Below are the code and all the weights of a small trained network. Each question names an input and a class and asks about switching units off, where a switched-off unit gives its printed mean instead of its output.

import numpy as np


def w(rows, s, z=0):
    codes = np.array(rows[::2]) - 128.0
    scale = np.full(codes.shape[1], s)
    scale[-1] = z or s
    return codes * scale


def norm(h):
    return h / np.sqrt((h * h).mean(-1, keepdims=True) + 1e-5)


def f(y):
    return np.maximum(y, 0)


def log_softmax(a):
    a = a - a.max(-1, keepdims=True)
    return a - np.log(np.exp(a).sum(-1, keepdims=True))


def net(x, mask):
    res = np.array(x, float).reshape(1, 8) / 4 @ E
    u = 0
    for l in range(3):
        y = f(norm(res) @ A[l][:, :-1].T + A[l][:, -1])
        res = res + np.where(mask[u : u + 4], y, B[l][:, -1]) @ B[l][:, :-1]
        u += 4
    return log_softmax(norm(res)[-1] @ U[:, :-1].T + U[:, -1])


A, B = {}, {}
E = w([
[127,126,128,129,125,125,125,130,126,129],'x0',
[130,131,125,128,128,126,125,132,127,132],'x1',
[193,112,205,74,254,83,164,204,125,68],'x2',
[225,217,218,167,57,239,171,215,103,93],'x3',
[128,135,130,122,127,129,125,127,124,129],'x4',
[186,131,133,62,119,127,67,51,222,52],'x5',
[128,130,124,123,123,122,128,130,121,126],'x6',
[127,126,129,126,126,130,121,131,125,130],'x7',
],0.0081)
A[0] = w([
[161,144,146,122,204,102,122,184,108,103,183],'L0N0',
[150,112,196,82,255,55,179,164,136,115,75],'L0N1',
[36,119,73,175,210,93,164,167,84,239,5],'L0N2',
[59,101,101,184,94,150,197,154,71,163,192],'L0N3',
],0.0071,0.0029)
B[0] = w([
[129,61,157,70,138,119,196,159,195,184,218],'L0N0',
[95,174,26,129,148,139,104,120,47,2,255],'L0N1',
[91,70,82,110,34,143,156,114,44,34,250],'L0N2',
[161,160,191,159,146,72,52,77,107,162,250],'L0N3',
],0.008,0.0068)
A[1] = w([
[102,132,95,160,148,138,160,207,32,185,153],'L1N0',
[138,182,195,230,128,101,144,193,94,255,3],'L1N1',
[171,175,142,171,63,208,122,131,109,91,78],'L1N2',
[160,177,174,150,228,105,180,246,107,108,174],'L1N3',
],0.007,0.005)
B[1] = w([
[161,61,144,170,203,166,236,240,175,212,228],'L1N0',
[3,205,187,110,202,225,72,208,39,198,186],'L1N1',
[118,191,47,153,89,146,81,168,160,19,210],'L1N2',
[147,15,138,182,122,83,170,6,148,238,253],'L1N3',
],0.0069,0.0058)
A[2] = w([
[92,113,78,78,84,103,136,91,255,213,17],'L2N0',
[83,158,90,119,216,130,130,59,211,161,100],'L2N1',
[214,98,234,79,103,103,229,81,139,96,2],'L2N2',
[160,52,91,142,136,87,165,77,108,83,128],'L2N3',
],0.0064,0.0061)
B[2] = w([
[62,169,210,40,79,133,176,252,165,204,160],'L2N0',
[118,154,134,79,125,61,89,88,158,176,175],'L2N1',
[113,207,219,81,153,164,79,234,144,139,168],'L2N2',
[150,181,146,156,111,143,108,127,172,152,254],'L2N3',
],0.011,0.0064)
U = w([
[38,30,52,233,37,60,52,30,14,224,134],'0',
[57,241,198,249,74,234,75,229,28,217,11],'1',
[41,21,18,124,225,56,231,208,2,31,252],'2',
[236,25,210,220,234,195,244,221,128,231,88],'3',
[24,194,126,26,34,59,33,105,224,209,26],'4',
[210,235,55,195,6,219,37,81,226,32,226],'5',
[191,109,43,35,249,22,40,25,204,32,152],'6',
[240,219,222,41,202,200,108,232,215,59,141],'7',
],0.011,0.0021)

Each question gives the input, the list of numbers given to net, and the class t.
The units are the neurons (one row each of A and B). Each row of codes is followed by its name. A weight is (code - 128) times the scale printed after its matrix; where a second scale follows, it is the last column's (A, B and U).
mask holds one flag per neuron, layer by layer. A switched-off neuron (its flag False) gives its mean, the last column of its row in B, instead of its output. The means were averaged over made-up inputs and are rounded, as every weight is.
A unit's drop is (log p(t) with every unit on - log p(t) with that unit switched off) / (log p(t) with every unit on - log p(t) with every unit switched off).
The circuit of an input: a set's keep is (log p(t) with only the set's units on - log p(t) with every unit switched off) / (log p(t) with every unit on - log p(t) with every unit switched off). Starting from all 12 units, units are removed one at a time, each time the one whose removal leaves the highest keep (on an exact tie, the one counted first), for as long as the keep stays at least 0.8.
units of the circuit, in order: the units of the circuit, biggest drop first
most important unit: the unit with the biggest drop
k most important neurons: the k neurons with the biggest drops, biggest first
k most important neurons of layer l: the k neurons of layer l with the biggest drops, biggest first
drop when u is switched off: that unit's drop, to one decimal
input [0,-1,-8,0,2,6,-1,5], class 4: 4 most important neurons -> (L0N1, L0N2, L2N0, L2N3)
input [3,5,6,7,7,0,-2,-5], class 3: 3 most important neurons of layer 0 -> (L0N2, L0N0, L0N3)
input [3,-4,8,1,6,0,4,6], class 3: 2 most important neurons -> (L1N3, L0N0)
input [-4,-1,-8,0,-5,1,8,-3], class 4: units of the circuit, in order -> (L0N1, L2N0)
input [8,-7,7,-1,7,2,-7,4], class 6: most important unit -> L0N1
input [-3,7,1,7,-2,-2,6,-3], class 3: 2 most important neurons of layer 1 -> (L1N3, L1N0)
input [8,2,-1,0,0,-6,5,0], class 0: units of the circuit, in order -> (L0N2, L0N3)
input [6,-1,1,4,-3,-6,6,2], class 3: 2 most important neurons -> (L1N0, L1N3)
input [-6,7,-1,8,-6,1,-4,1], class 5: 3 most important neurons of layer 1 -> (L1N2, L1N0, L1N3)
input [3,4,0,-5,-5,6,6,6], class 4: 2 most important neurons -> (L0N1, L2N0)
input [3,0,-2,0,-2,-7,2,-8], class 0: 3 most important neurons of layer 2 -> (L2N2, L2N0, L2N3)
input [-4,7,6,6,-5,-2,3,-6], class 3: drop when L1N3 is switched off -> 0.4
input [-5,3,8,6,3,-1,-7,-7], class 3: drop when L0N0 is switched off -> 0.1
input [0,-8,-1,-4,-2,3,-3,2], class 4: drop when L2N0 is switched off -> 0.2
input [3,1,-2,-3,-1,7,3,-4], class 4: drop when L0N2 is switched off -> 0.0
